Here is a tiny trained network, its code and every weight. The questions are about switching its units off for an input and a class, where a switched-off unit gives its printed mean instead of its output.

import numpy as np


def w(rows, s, z=0):
    codes = np.array(rows[::2]) - 128.0
    scale = np.full(codes.shape[1], s)
    scale[-1] = z or s
    return codes * scale


def norm(h):
    return h / np.sqrt((h * h).mean(-1, keepdims=True) + 1e-5)


def f(y):
    return np.maximum(y, 0)


def log_softmax(a):
    a = a - a.max(-1, keepdims=True)
    return a - np.log(np.exp(a).sum(-1, keepdims=True))


def net(x, mask):
    res = np.array(x, float).reshape(1, 6) / 4 @ E
    u = 0
    for l in range(2):
        y = f(norm(res) @ A[l][:, :-1].T + A[l][:, -1])
        res = res + np.where(mask[u : u + 16], y, B[l][:, -1]) @ B[l][:, :-1]
        u += 16
    return log_softmax(norm(res)[-1] @ U[:, :-1].T + U[:, -1])


A, B = {}, {}
E = w([
[113,93,135,50,67,185,167,172,128,139],'x0',
[78,225,127,138,137,99,153,105,156,143],'x1',
[123,121,126,173,166,255,199,118,197,125],'x2',
[93,45,94,72,193,102,121,174,160,49],'x3',
[115,110,102,228,72,188,96,106,133,122],'x4',
[111,156,147,183,42,88,153,219,186,103],'x5',
],0.0053)
A[0] = w([
[157,41,110,99,104,71,142,226,204,19,89],'0.n1',
[83,56,126,141,162,222,150,112,245,64,73],'0.n2',
[226,195,103,70,148,228,118,139,86,135,2],'0.n3',
[164,126,165,161,134,95,77,74,94,172,26],'0.n4',
[139,79,140,183,5,100,70,189,163,83,15],'0.n5',
[101,108,131,202,37,76,152,147,46,139,43],'0.n6',
[89,61,82,129,90,39,137,188,71,75,17],'0.n7',
[83,95,83,96,76,171,127,180,157,146,71],'0.n8',
[167,93,124,44,141,114,57,120,36,69,127],'0.n9',
[155,107,203,46,143,240,214,177,141,129,115],'0.n10',
[151,25,149,168,96,158,84,172,135,143,131],'0.n11',
[182,113,194,69,159,197,243,159,70,253,25],'0.n12',
[145,46,159,110,175,69,131,214,168,12,82],'0.n13',
[112,85,133,149,68,199,127,69,98,88,122],'0.n14',
[125,144,202,132,31,79,113,234,128,106,92],'0.n15',
[156,17,130,13,165,72,67,84,23,136,134],'0.n16',
],0.0051,0.0034)
B[0] = w([
[172,161,202,127,139,132,156,118,89,115,227],'0.n1',
[141,87,54,135,152,106,41,247,148,107,229],'0.n2',
[101,154,134,156,59,102,175,98,144,141,147],'0.n3',
[178,102,131,107,139,140,160,100,123,164,161],'0.n4',
[141,56,143,137,43,127,108,117,143,60,178],'0.n5',
[97,80,170,114,130,167,61,92,164,118,165],'0.n6',
[115,123,186,150,99,142,178,69,81,91,172],'0.n7',
[185,138,82,118,131,130,121,123,86,134,167],'0.n8',
[123,72,175,77,200,122,186,159,94,110,211],'0.n9',
[211,153,127,124,167,224,178,85,45,179,220],'0.n10',
[28,217,88,69,178,74,159,130,163,167,189],'0.n11',
[138,107,159,167,127,96,110,53,125,177,181],'0.n12',
[161,137,189,91,217,178,185,173,131,138,223],'0.n13',
[111,153,112,112,123,139,105,115,139,147,184],'0.n14',
[98,135,140,168,107,118,101,94,181,70,200],'0.n15',
[159,61,175,89,254,153,133,236,74,45,253],'0.n16',
],0.0064,0.0053)
A[1] = w([
[113,125,48,174,183,186,149,187,104,130,83],'1.n1',
[165,117,26,159,1,75,85,189,135,136,20],'1.n2',
[100,79,43,184,188,237,215,171,140,70,197],'1.n3',
[118,64,63,75,65,195,141,171,127,250,5],'1.n4',
[132,93,93,58,112,211,179,235,122,99,69],'1.n5',
[169,149,153,104,216,71,142,228,20,173,18],'1.n6',
[157,73,126,19,172,75,74,167,23,140,18],'1.n7',
[100,117,133,43,101,229,137,167,126,141,152],'1.n8',
[236,115,140,132,91,117,205,6,110,150,23],'1.n9',
[117,112,158,54,100,119,47,88,138,185,71],'1.n10',
[183,90,120,188,99,83,40,47,112,171,56],'1.n11',
[96,225,148,194,207,22,136,91,163,99,93],'1.n12',
[3,209,168,58,143,55,182,156,186,88,45],'1.n13',
[219,102,108,101,141,211,238,198,143,127,63],'1.n14',
[156,175,132,164,177,188,55,32,68,191,62],'1.n15',
[95,168,137,141,6,55,104,147,176,174,14],'1.n16',
],0.0051,0.0015)
B[1] = w([
[169,121,144,135,110,113,78,149,172,58,197],'1.n1',
[109,103,84,152,145,209,55,76,167,125,153],'1.n2',
[167,70,123,118,179,118,46,173,153,68,255],'1.n3',
[115,175,201,90,188,63,162,123,80,152,158],'1.n4',
[202,134,119,166,208,94,103,129,128,172,220],'1.n5',
[135,140,43,227,185,178,61,183,246,124,242],'1.n6',
[254,151,141,197,193,62,115,190,162,73,228],'1.n7',
[164,186,153,168,140,76,124,160,105,150,187],'1.n8',
[92,129,98,181,61,227,156,95,65,189,176],'1.n9',
[135,152,142,157,160,146,162,182,132,122,144],'1.n10',
[140,159,138,127,123,186,110,173,145,173,169],'1.n11',
[156,93,114,63,178,106,177,182,93,163,194],'1.n12',
[58,137,62,33,159,67,160,48,80,137,171],'1.n13',
[149,192,144,153,145,56,179,161,93,194,234],'1.n14',
[136,143,223,129,68,125,219,135,50,165,204],'1.n15',
[93,67,21,82,144,177,88,123,158,140,169],'1.n16',
],0.0064,0.006)
U = w([
[212,141,146,134,231,99,131,207,120,99,199],'0',
[87,97,71,158,42,199,32,111,190,95,148],'1',
[31,166,51,9,138,77,163,82,132,150,66],'2',
[120,185,168,135,77,177,207,90,59,234,151],'3',
[91,77,197,79,48,76,147,112,116,20,3],'4',
],0.012,0.0033)

Each question gives the input, the list of numbers given to net, and the class t.
The units are the neurons (one row each of A and B). Each row of codes is followed by its name. A weight is (code - 128) times the scale printed after its matrix; where a second scale follows, it is the last column's (A, B and U).
mask holds one flag per neuron, layer by layer. A switched-off neuron (its flag False) gives its mean, the last column of its row in B, instead of its output. The means were averaged over made-up inputs and are rounded, as every weight is.
A unit's drop is (log p(t) with every unit on - log p(t) with that unit switched off) / (log p(t) with every unit on - log p(t) with every unit switched off).
The circuit of an input: a set's keep is (log p(t) with only the set's units on - log p(t) with every unit switched off) / (log p(t) with every unit on - log p(t) with every unit switched off). Starting from the 12 units with the biggest drops (on a tie, the unit counted first), units are removed one at a time, each time the one whose removal leaves the highest keep (on an exact tie, the one counted first), for as long as the keep stays at least 0.8.
circuit, biggest first: the units of the circuit, biggest drop first
unit that matters most: the unit with the biggest drop
top k neurons: the k neurons with the biggest drops, biggest first
top k neurons in layer l: the k neurons of layer l with the biggest drops, biggest first
drop of u: that unit's drop, to one decimal
input [-1,-8,2,-6,-3,-3], class 3: circuit, biggest first : (0.n12; 0.n3; 1.n9)
input [0,-1,-3,-2,8,-1], class 1: top 2 neurons : (0.n10; 0.n5)
input [5,-5,3,-2,6,4], class 1: top 2 neurons in layer 0 : (0.n13; 0.n16)
input [-7,7,7,-4,0,-3], class 3: circuit, biggest first : (0.n16; 1.n15; 1.n7)
input [8,8,2,3,3,8], class 1: top 4 neurons : (0.n16; 0.n15; 0.n9; 0.n13)
input [6,6,-5,4,-4,6], class 2: circuit, biggest first : (1.n13; 0.n16)
input [7,4,-8,-3,-3,3], class 4: top 2 neurons : (0.n15; 0.n11)
input [-6,7,0,3,-4,7], class 2: top neuron in layer 1 : (1.n13)
input [3,8,-1,5,3,6], class 4: top 2 neurons in layer 0 : (0.n5; 0.n11)
input [2,-5,3,-2,7,3], class 1: top 2 neurons : (0.n16; 0.n13)
input [-2,-1,7,-5,7,-4], class 1: top 4 neurons in layer 1 : (1.n3; 1.n14; 1.n1; 1.n12)
input [2,-8,-7,7,8,8], class 4: top 3 neurons in layer 0 : (0.n5; 0.n15; 0.n7)
input [3,5,-6,1,-5,4], class 2: top 2 neurons : (1.n13; 0.n15)
input [-2,-3,4,-1,5,-2], class 1: unit that matters most : 0.n13
input [-3,3,8,-4,6,3], class 1: top 2 neurons : (0.n16; 0.n13)
input [-2,-5,6,-3,-7,2], class 3: drop of 0.n12 : 0.1
input [-3,7,-5,-3,1,7], class 2: drop of 1.n12 : 0.2
input [-3,5,-2,-2,-7,0], class 2: drop of 0.n2 : 0.3
